Below are the code and all the weights of a small trained network. Each question names an input and a class and asks about switching units off, where a switched-off unit gives its printed mean instead of its output.

import numpy as np


def w(rows, s, z=0):
    codes = np.array(rows[::2]) - 128.0
    scale = np.full(codes.shape[1], s)
    scale[-1] = z or s
    return codes * scale


def norm(h):
    return h / np.sqrt((h * h).mean(-1, keepdims=True) + 1e-5)


def f(y):
    return np.maximum(y, 0)


def log_softmax(a):
    a = a - a.max(-1, keepdims=True)
    return a - np.log(np.exp(a).sum(-1, keepdims=True))


def net(x, mask):
    res = np.array(x, float).reshape(1, 7) / 4 @ E
    u = 0
    for l in range(4):
        y = f(norm(res) @ A[l][:, :-1].T + A[l][:, -1])
        res = res + np.where(mask[u : u + 4], y, B[l][:, -1]) @ B[l][:, :-1]
        u += 4
    return log_softmax(norm(res)[-1] @ U[:, :-1].T + U[:, -1])


A, B = {}, {}
E = w([
[88,68,60,177,134,130,74,58,106],'x0',
[102,136,44,69,108,158,146,95,133],'x1',
[132,125,129,127,126,133,125,129,127],'x2',
[126,128,128,128,128,126,128,129,128],'x3',
[128,130,129,128,128,129,128,125,128],'x4',
[132,167,127,116,201,131,138,113,9],'x5',
[134,127,129,127,128,132,127,126,128],'x6',
],0.014)
A[0] = w([
[124,82,103,171,92,114,99,118,226,51],'0.n1',
[102,140,54,35,130,156,150,121,146,150],'0.n2',
[97,91,112,212,138,138,83,125,109,4],'0.n3',
[129,126,158,121,61,159,120,137,247,135],'0.n4',
],0.014,0.0032)
B[0] = w([
[132,162,127,150,63,245,119,111,148,215],'0.n1',
[149,175,71,100,89,72,120,152,117,212],'0.n2',
[165,116,187,114,83,71,192,37,123,188],'0.n3',
[114,73,134,110,183,7,139,152,124,246],'0.n4',
],0.013,0.014)
A[1] = w([
[99,119,159,124,180,219,131,149,122,50],'1.n1',
[108,114,72,152,93,163,106,73,115,56],'1.n2',
[128,152,204,131,157,248,140,154,133,4],'1.n3',
[71,75,28,165,127,176,57,115,109,80],'1.n4',
],0.017,0.0039)
B[1] = w([
[63,104,246,77,113,56,106,137,134,144],'1.n1',
[150,180,129,193,129,87,102,182,134,253],'1.n2',
[47,202,209,80,127,52,34,105,121,170],'1.n3',
[208,122,102,225,80,81,75,115,128,209],'1.n4',
],0.011,0.0056)
A[2] = w([
[135,111,122,134,152,185,111,126,136,85],'2.n1',
[72,30,154,204,189,187,98,69,107,96],'2.n2',
[84,74,208,130,198,161,136,142,142,114],'2.n3',
[95,102,196,160,141,252,119,89,179,4],'2.n4',
],0.024,0.003)
B[2] = w([
[96,129,134,103,115,142,110,112,138,128],'2.n1',
[108,16,206,43,83,154,180,36,69,225],'2.n2',
[88,166,127,192,191,147,84,204,180,255],'2.n3',
[208,97,181,204,168,211,252,94,191,182],'2.n4',
],0.015,0.0064)
A[3] = w([
[171,191,118,62,151,227,158,138,71,3],'3.n1',
[131,111,97,137,197,108,96,82,2,73],'3.n2',
[113,198,149,103,184,145,135,115,27,161],'3.n3',
[85,105,135,11,115,117,159,132,118,139],'3.n4',
],0.028,0.0027)
B[3] = w([
[217,175,175,148,100,180,254,200,86,184],'3.n1',
[151,140,107,101,254,72,123,150,121,250],'3.n2',
[100,143,139,166,40,183,77,77,97,251],'3.n3',
[68,89,109,65,122,180,131,126,139,249],'3.n4',
],0.023,0.012)
U = w([
[101,125,173,182,225,87,119,244,206,166],'0',
[69,201,189,182,102,166,35,118,83,254],'1',
[172,62,196,171,83,170,214,57,168,167],'2',
[95,70,175,48,222,123,137,55,42,53],'3',
[62,95,58,4,98,123,171,182,185,85],'4',
[162,212,121,86,58,223,214,169,39,96],'5',
[184,160,46,194,5,71,81,114,172,98],'6',
[185,200,44,128,242,40,104,140,73,111],'7',
],0.014,0.0015)

Each question gives the input, the list of numbers given to net, and the class t.
The units are the neurons (one row each of A and B). Each row of codes is followed by its name. A weight is (code - 128) times the scale printed after its matrix; where a second scale follows, it is the last column's (A, B and U).
mask holds one flag per neuron, layer by layer. A switched-off neuron (its flag False) gives its mean, the last column of its row in B, instead of its output. The means were averaged over made-up inputs and are rounded, as every weight is.
A unit's drop is (log p(t) with every unit on - log p(t) with that unit switched off) / (log p(t) with every unit on - log p(t) with every unit switched off).
The circuit of an input: a set's keep is (log p(t) with only the set's units on - log p(t) with every unit switched off) / (log p(t) with every unit on - log p(t) with every unit switched off). Starting from the 12 units with the biggest drops (on a tie, the unit counted first), units are removed one at a time, each time the one whose removal leaves the highest keep (on an exact tie, the one counted first), for as long as the keep stays at least 0.8.
units of the circuit, in order: the units of the circuit, biggest drop first
most important unit: the unit with the biggest drop
top k neurons: the k neurons with the biggest drops, biggest first
k most important neurons of layer l: the k neurons of layer l with the biggest drops, biggest first
drop of u: that unit's drop, to one decimal
input [1,4,-1,-2,4,4,6], class 7: units of the circuit, in order -> (3.n2)
input [0,-5,3,8,-1,6,8], class 1: top 2 neurons -> (0.n4; 3.n3)
input [1,5,7,-4,-7,-4,8], class 6: units of the circuit, in order -> (0.n3; 1.n4)
input [8,-1,-2,3,-4,-4,-4], class 2: units of the circuit, in order -> (0.n1; 2.n4)
input [-1,3,-4,-5,2,8,-6], class 5: top 3 neurons -> (0.n4; 3.n1; 3.n3)
input [-2,0,-7,3,-4,-5,5], class 0: top 2 neurons -> (0.n2; 0.n4)
input [-4,-1,-4,3,1,6,6], class 1: 2 most important neurons of layer 0 -> (0.n2; 0.n3)
input [-8,4,1,2,-8,0,0], class 4: top 2 neurons -> (0.n1; 3.n4)
input [-6,0,3,3,4,-1,-4], class 0: top 4 neurons -> (0.n2; 2.n3; 2.n2; 0.n3)
input [-4,0,4,-8,5,4,-7], class 1: top 2 neurons -> (0.n2; 0.n3)
input [5,1,5,5,-4,-3,3], class 6: top 2 neurons -> (1.n2; 2.n2)
input [-3,-3,-7,-6,-4,-7,-2], class 0: top 2 neurons -> (0.n4; 0.n2)
input [2,4,-3,1,6,1,-7], class 7: 2 most important neurons of layer 0 -> (0.n1; 0.n4)
input [-4,0,3,7,-4,2,3], class 1: most important unit -> 0.n2
input [4,1,-4,-4,3,5,0], class 7: top 2 neurons -> (3.n2; 0.n4)
input [-1,0,-5,2,-7,0,3], class 0: top 2 neurons -> (0.n1; 0.n3)
input [1,-6,3,-3,0,0,-5], class 2: top 3 neurons -> (0.n4; 3.n2; 1.n4)
input [-4,0,-2,2,-1,7,-3], class 1: 2 most important neurons of layer 0 -> (0.n2; 0.n3)
input [6,1,-2,0,-1,4,7], class 7: top 2 neurons -> (1.n2; 3.n2)
input [-7,5,-6,-3,-4,0,-5], class 4: top neuron -> (0.n1)
input [-2,-2,-6,-7,-5,7,-4], class 1: 2 most important neurons of layer 0 -> (0.n2; 0.n4)
input [-1,-2,3,-6,4,-3,2], class 0: 2 most important neurons of layer 0 -> (0.n2; 0.n4)
input [-2,0,-6,-4,-5,7,-3], class 1: drop of 0.n2 -> 1.1
input [8,7,4,-1,3,8,3], class 7: drop of 3.n2 -> 0.1
input [-6,2,-3,7,5,-3,-4], class 4: drop of 0.n4 -> 0.0
